Here is a tiny trained network, its code and every weight. The questions are about switching its units off for an input and a class, where a switched-off unit gives its printed mean instead of its output.

import numpy as np


def w(rows, s, z=0):
    codes = np.array(rows[::2]) - 128.0
    scale = np.full(codes.shape[1], s)
    scale[-1] = z or s
    return codes * scale


def f(y):
    return np.maximum(y, 0)


def log_softmax(a):
    a = a - a.max(-1, keepdims=True)
    return a - np.log(np.exp(a).sum(-1, keepdims=True))


def net(x, mask):
    res = np.array(x, float).reshape(1, 8) / 4 @ E
    y = f(res @ A[0][:, :-1].T + A[0][:, -1])
    res = res + np.where(mask, y, B[0][:, -1]) @ B[0][:, :-1]
    return log_softmax(res[-1] @ U[:, :-1].T + U[:, -1])


A, B = {}, {}
E = w([
[116,157,142,158,97],'x0',
[137,226,167,73,255],'x1',
[60,116,14,187,194],'x2',
[223,142,69,19,53],'x3',
[79,218,174,119,80],'x4',
[101,232,163,179,97],'x5',
[66,34,247,115,72],'x6',
[3,121,99,1,154],'x7',
],0.0061)
A[0] = w([
[56,148,45,60,205,200],'neuron 1',
[41,72,224,200,120,211],'neuron 2',
[139,80,13,122,147,185],'neuron 3',
[79,180,123,200,36,207],'neuron 4',
[79,178,136,126,254,193],'neuron 5',
[91,72,46,85,219,167],'neuron 6',
[128,83,211,37,64,222],'neuron 7',
[237,94,96,129,76,194],'neuron 8',
[106,175,190,217,154,235],'neuron 9',
[157,140,140,219,134,251],'neuron 10',
[233,108,112,93,58,235],'neuron 11',
[114,193,129,184,212,246],'neuron 12',
[52,152,46,182,83,169],'neuron 13',
[93,76,206,152,166,167],'neuron 14',
[99,55,164,206,71,213],'neuron 15',
[160,199,204,29,109,225],'neuron 16',
[132,173,47,228,133,254],'neuron 17',
[104,116,235,41,117,255],'neuron 18',
],0.0078,0.0046)
B[0] = w([
[163,105,60,17,206,227],'neuron 1',
[61,59,229,127,168,248],'neuron 2',
[154,54,2,119,151,205],'neuron 3',
[21,208,128,153,113,214],'neuron 4',
[208,149,173,60,221,215],'neuron 5',
[179,76,75,61,176,212],'neuron 6',
[126,102,182,72,16,248],'neuron 7',
[154,115,90,225,52,210],'neuron 8',
[117,179,222,201,199,226],'neuron 9',
[125,176,152,234,194,213],'neuron 10',
[147,146,94,227,29,226],'neuron 11',
[189,204,154,152,227,217],'neuron 12',
[51,142,66,125,219,196],'neuron 13',
[119,52,210,127,176,199],'neuron 14',
[21,83,175,192,157,232],'neuron 15',
[201,212,185,88,41,241],'neuron 16',
[105,193,64,219,221,225],'neuron 17',
[173,115,210,80,44,255],'neuron 18',
],0.0068,0.009)
U = w([
[183,91,42,214,112,28],'0',
[130,68,19,25,167,145],'1',
[180,179,159,88,3,147],'2',
[101,228,160,146,170,93],'3',
[48,132,136,189,156,2],'4',
[55,20,241,100,91,92],'5',
[185,141,161,36,168,37],'6',
[190,150,188,160,185,249],'7',
],0.0073,0.0038)

Each question gives the input, the list of numbers given to net, and the class t.
The units are the neurons (one row each of A and B). Each row of codes is followed by its name. A weight is (code - 128) times the scale printed after its matrix; where a second scale follows, it is the last column's (A, B and U).
mask holds one flag per neuron, in row order. A switched-off neuron (its flag False) gives its mean, the last column of its row in B, instead of its output. The means were averaged over made-up inputs and are rounded, as every weight is.
A unit's drop is (log p(t) with every unit on - log p(t) with that unit switched off) / (log p(t) with every unit on - log p(t) with every unit switched off).
The circuit of an input: a set's keep is (log p(t) with only the set's units on - log p(t) with every unit switched off) / (log p(t) with every unit on - log p(t) with every unit switched off). Starting from the 12 units with the biggest drops (on a tie, the unit counted first), units are removed one at a time, each time the one whose removal leaves the highest keep (on an exact tie, the one counted first), for as long as the keep stays at least 0.8.
units of the circuit, in order: the units of the circuit, biggest drop first
k most important neurons: the k neurons with the biggest drops, biggest first
drop when u is switched off: that unit's drop, to one decimal
input [-8,-3,0,6,-2,4,1,7], class 1: units of the circuit, in order => [neuron 1; neuron 9]
input [3,-8,-3,4,-3,-2,1,3], class 2: 4 most important neurons => [neuron 2; neuron 11; neuron 7; neuron 14]
input [4,5,7,-6,-1,3,4,6], class 6: units of the circuit, in order => [neuron 1; neuron 5]
input [-2,3,6,8,6,-2,5,8], class 1: units of the circuit, in order => [neuron 1]
input [-5,5,3,6,-1,-7,8,-8], class 0: units of the circuit, in order => [neuron 8; neuron 11]
input [-5,-1,6,0,-6,-2,0,-2], class 1: units of the circuit, in order => [neuron 6; neuron 3]
input [-4,0,3,0,-8,-3,-8,-2], class 1: 3 most important neurons => [neuron 6; neuron 1; neuron 3]
input [-5,3,-4,2,2,3,7,8], class 2: 3 most important neurons => [neuron 16; neuron 15; neuron 18]
input [2,-6,0,8,-2,-8,-6,0], class 0: 2 most important neurons => [neuron 11; neuron 8]
input [-7,6,-4,-2,-1,-4,3,3], class 6: drop when neuron 15 is switched off => 0.2
input [-3,1,5,5,7,-3,3,-6], class 0: drop when neuron 8 is switched off => 0.1
input [3,2,4,3,5,-3,4,3], class 6: drop when neuron 1 is switched off => 0.2
input [-1,-1,-3,0,0,-8,-3,5], class 1: drop when neuron 14 is switched off => 0.0
input [-8,3,-8,1,6,6,-6,-4], class 2: units of the circuit, in order => [neuron 16]
